Below is a small trained network, with its code and all its weights. Each question gives an input and a class and asks what happens when units are switched off, that is, made to give their printed mean instead of their output.

import numpy as np


def w(rows, s, z=0):
    codes = np.array(rows[::2]) - 128.0
    scale = np.full(codes.shape[1], s)
    scale[-1] = z or s
    return codes * scale


def f(y):
    return np.maximum(y, 0)


def log_softmax(a):
    a = a - a.max(-1, keepdims=True)
    return a - np.log(np.exp(a).sum(-1, keepdims=True))


def net(x, mask):
    res = np.array(x, float).reshape(1, 3) / 4 @ E
    y = f(res @ A[0][:, :-1].T + A[0][:, -1])
    res = res + np.where(mask, y, B[0][:, -1]) @ B[0][:, :-1]
    return log_softmax(res[-1] @ U[:, :-1].T + U[:, -1])


A, B = {}, {}
E = w([
[142,100,42,64,30],'x0',
[2,142,75,141,127],'x1',
[126,153,186,221,18],'x2',
],0.006)
A[0] = w([
[152,130,57,87,38,65],'neuron 0',
[19,132,96,127,122,91],'neuron 1',
[153,123,85,95,182,114],'neuron 2',
[160,120,113,125,110,253],'neuron 3',
[123,118,110,112,156,90],'neuron 4',
[115,127,174,195,23,83],'neuron 5',
[105,130,116,122,112,227],'neuron 6',
[139,131,110,146,134,110],'neuron 7',
[126,109,134,129,129,99],'neuron 8',
[123,110,100,47,194,89],'neuron 9',
[204,148,161,110,121,60],'neuron 10',
[254,94,140,119,122,70],'neuron 11',
[26,117,100,140,110,57],'neuron 12',
[136,95,86,76,81,104],'neuron 13',
[113,136,194,179,210,94],'neuron 14',
],0.017,0.0071)
B[0] = w([
[50,118,142,251,147,208],'neuron 0',
[168,194,178,109,158,204],'neuron 1',
[164,122,93,151,92,184],'neuron 2',
[120,100,153,5,107,227],'neuron 3',
[151,135,115,153,113,147],'neuron 4',
[187,112,34,163,96,254],'neuron 5',
[127,98,154,28,114,207],'neuron 6',
[137,120,133,126,131,128],'neuron 7',
[132,138,121,124,130,128],'neuron 8',
[175,122,59,165,96,202],'neuron 9',
[151,182,148,146,174,173],'neuron 10',
[166,207,176,131,179,208],'neuron 11',
[177,181,169,147,190,188],'neuron 12',
[68,106,134,193,143,190],'neuron 13',
[35,94,146,175,127,207],'neuron 14',
],0.033,0.0095)
U = w([
[183,232,182,126,195,98],'0',
[205,116,2,180,60,109],'1',
[2,91,150,204,139,46],'2',
[105,82,156,2,92,254],'3',
],0.0093,0.0043)

Each question gives the input, the list of numbers given to net, and the class t.
The units are the neurons (one row each of A and B). Each row of codes is followed by its name. A weight is (code - 128) times the scale printed after its matrix; where a second scale follows, it is the last column's (A, B and U).
mask holds one flag per neuron, in row order. A switched-off neuron (its flag False) gives its mean, the last column of its row in B, instead of its output. The means were averaged over made-up inputs and are rounded, as every weight is.
A unit's drop is (log p(t) with every unit on - log p(t) with that unit switched off) / (log p(t) with every unit on - log p(t) with every unit switched off).
The circuit of an input: a set's keep is (log p(t) with only the set's units on - log p(t) with every unit switched off) / (log p(t) with every unit on - log p(t) with every unit switched off). Starting from the 12 units with the biggest drops (on a tie, the unit counted first), units are removed one at a time, each time the one whose removal leaves the highest keep (on an exact tie, the one counted first), for as long as the keep stays at least 0.8.
units of the circuit, in order: the units of the circuit, biggest drop first
top k neurons: the k neurons with the biggest drops, biggest first
drop of u: that unit's drop, to one decimal
input [6,-6,4], class 0: units of the circuit, in order => (neuron 11)
input [-6,1,7], class 1: top 2 neurons => (neuron 5; neuron 0)
input [-6,-5,3], class 2: top 3 neurons => (neuron 14; neuron 1; neuron 12)
input [-1,6,-7], class 1: top 3 neurons => (neuron 9; neuron 11; neuron 2)
input [8,-3,-5], class 2: top 2 neurons => (neuron 0; neuron 13)
input [3,2,-2], class 3: top 3 neurons => (neuron 5; neuron 14; neuron 11)
input [-3,0,-2], class 3: top 3 neurons => (neuron 0; neuron 5; neuron 13)
input [6,1,-3], class 2: top 2 neurons => (neuron 0; neuron 5)
input [2,1,3], class 3: top 2 neurons => (neuron 9; neuron 2)
input [-2,-6,-7], class 1: top 2 neurons => (neuron 9; neuron 2)
input [8,1,-5], class 2: top 3 neurons => (neuron 0; neuron 13; neuron 5)
input [7,7,7], class 0: top 2 neurons => (neuron 12; neuron 1)
input [-5,1,-6], class 1: drop of neuron 9 => 1.0
input [-7,3,4], class 2: units of the circuit, in order => (neuron 14)
input [-3,-2,5], class 1: drop of neuron 5 => 0.9
input [-4,-1,6], class 1: drop of neuron 5 => 1.4
